Below are the code and all the weights of a small trained network. Each question names an input and a target symbol and asks about switching units off, where a switched-off unit gives its printed mean instead of its output.

import numpy as np


def w(rows, s, z=0):
    codes = np.array(rows[::2]) - 128.0
    scale = np.full(codes.shape[1], s)
    scale[-1] = z or s
    return codes * scale


def norm(h):
    return h / np.sqrt((h * h).mean(-1, keepdims=True) + 1e-5)


def f(y):
    return np.maximum(y, 0)


def softmax(a):
    e = np.exp(a - a.max(-1, keepdims=True))
    return e / e.sum(-1, keepdims=True)


def log_softmax(a):
    a = a - a.max(-1, keepdims=True)
    return a - np.log(np.exp(a).sum(-1, keepdims=True))


def net(x, mask):
    ids = ['ΓΛΦΨΩαβεημξπτ'.index(c) for c in x.split()]
    T = len(ids)
    res = E[ids] + P[:T]
    r = norm(res)
    for j in range(3):
        rows = slice(3 * j, 3 * j + 3)
        q, k, v = (r @ M[0][rows].T for M in (Q, K, V))
        z = softmax(np.where(np.tri(T) > 0, q @ k.T / 3**0.5, -1e9)) @ v
        o = O[0][rows]
        res = res + np.where(mask[j], z, o[:, -1]) @ o[:, :-1]
    y = f(norm(res) @ A[0][:, :-1].T + A[0][:, -1])
    res = res + np.where(mask[3:7], y, B[0][:, -1]) @ B[0][:, :-1]
    return log_softmax(norm(res)[-1] @ U[:, :-1].T + U[:, -1])


Q, K, V, O, A, B = {}, {}, {}, {}, {}, {}
E = w([
[146,203,129,120],'Γ',
[222,163,202,29],'Λ',
[164,177,123,133],'Φ',
[83,101,151,215],'Ψ',
[97,195,202,144],'Ω',
[135,153,154,20],'α',
[193,167,93,135],'β',
[107,5,41,77],'ε',
[216,129,190,120],'η',
[153,175,115,110],'μ',
[124,182,32,116],'ξ',
[60,169,147,65],'π',
[166,122,177,171],'τ',
],0.016)
P = w([
[211,207,95,234],'0',
[182,199,117,207],'1',
[153,191,132,194],'2',
[121,228,178,181],'3',
[124,191,187,174],'4',
[119,165,214,164],'5',
[93,143,244,141],'6',
[80,142,255,136],'7',
],0.0049)
Q[0] = w([
[183,70,163,81],'h1',
[113,113,178,249],'h1',
[154,223,102,43],'h1',
[150,167,145,70],'h2',
[119,195,169,168],'h2',
[116,198,178,80],'h2',
[161,96,133,73],'h3',
[235,242,206,155],'h3',
[117,134,101,64],'h3',
],0.019)
K[0] = w([
[187,82,158,141],'h1',
[180,159,50,141],'h1',
[117,148,171,73],'h1',
[147,148,99,122],'h2',
[83,169,86,171],'h2',
[95,184,46,122],'h2',
[161,121,118,112],'h3',
[91,64,253,99],'h3',
[131,165,107,113],'h3',
],0.023)
V[0] = w([
[123,88,127,101],'h1',
[161,129,69,58],'h1',
[199,41,153,131],'h1',
[81,135,8,128],'h2',
[199,93,197,73],'h2',
[147,131,145,44],'h2',
[224,70,182,138],'h3',
[100,126,208,204],'h3',
[132,88,80,213],'h3',
],0.015)
O[0] = w([
[84,165,108,118,74],'h1',
[133,119,71,91,173],'h1',
[140,175,104,132,34],'h1',
[111,146,3,112,163],'h2',
[163,144,230,83,60],'h2',
[120,195,145,94,105],'h2',
[192,205,126,175,159],'h3',
[49,168,136,205,166],'h3',
[125,56,92,202,1],'h3',
],0.014,0.0083)
A[0] = w([
[232,169,120,160,82],'n1',
[84,52,156,78,48],'n2',
[146,126,8,75,185],'n3',
[82,138,150,69,1],'n4',
],0.017,0.0028)
B[0] = w([
[193,74,130,103,227],'n1',
[216,75,103,160,178],'n2',
[3,212,86,140,254],'n3',
[84,44,157,94,186],'n4',
],0.017,0.0088)
U = w([
[176,90,99,139,40],'Γ',
[186,241,159,77,129],'Λ',
[141,146,138,145,43],'Φ',
[75,109,131,227,226],'Ψ',
[29,193,210,167,253],'Ω',
[94,209,177,2,183],'α',
[148,133,15,130,119],'β',
[96,159,109,127,47],'ε',
[212,230,164,162,241],'η',
[108,162,122,129,26],'μ',
[109,161,114,132,11],'ξ',
[78,37,140,79,249],'π',
[148,196,173,225,173],'τ',
],0.0093,0.0022)

Each question gives the input, a string of symbols that net reads in full, and the target symbol t.
The units are the heads (3 rows each of Q, K, V and O) and the neurons (one row each of A and B). Each row of codes is followed by its name. A weight is (code - 128) times the scale printed after its matrix; where a second scale follows, it is the last column's (O, A, B and U).
mask holds one flag per unit, heads first, then neurons. A switched-off unit (its flag False) gives its mean, the last column of its rows in O or B, instead of its output. The means were averaged over made-up inputs and are rounded, as every weight is.
A unit's drop is (log p(t) with every unit on - log p(t) with that unit switched off) / (log p(t) with every unit on - log p(t) with every unit switched off).
The circuit of an input: a set's keep is (log p(t) with only the set's units on - log p(t) with every unit switched off) / (log p(t) with every unit on - log p(t) with every unit switched off). Starting from all 7 units, units are removed one at a time, each time the one whose removal leaves the highest keep (on an exact tie, the one counted first), for as long as the keep stays at least 0.8.
units of the circuit, in order: the units of the circuit, biggest drop first
most important unit: the unit with the biggest drop
k most important neurons: the k neurons with the biggest drops, biggest first
which heads matter: for each layer, one digit per head in row order, 1 if its drop is at least 0.15 and else 0, layers parted by /
drop of u: that unit's drop, to one decimal
input η α β, target α: which heads matter	111
input α Λ β β α π, target π: units of the circuit, in order	[h1; n3]
input Φ π β τ, target τ: units of the circuit, in order	[h3; n3]
input μ α Γ, target α: which heads matter	001
input Ω τ β, target τ: most important unit	h3
input η Γ Φ Γ Φ π τ η, target η: which heads matter	000
input τ Γ α η β, target η: which heads matter	011
input η π ε Γ, target π: which heads matter	001
input Ψ π μ, target π: which heads matter	000
input Φ τ η β Γ π τ, target τ: which heads matter	001
input Ω β β Γ π μ, target π: units of the circuit, in order	[h3; n2]
input β α β η μ, target η: which heads matter	011
input Ω β β Γ, target Ω: 2 most important neurons	[n2; n1]
input η β π Ω β π η, target η: units of the circuit, in order	[h3]
input π η Φ, target η: 2 most important neurons	[n4; n2]
input Ψ ε η η π Γ Γ π, target π: drop of n4	0.3
input β τ α π Ψ ε Γ Γ, target Ψ: drop of h1	0.1
input β β Ψ α β, target α: drop of n3	-0.2
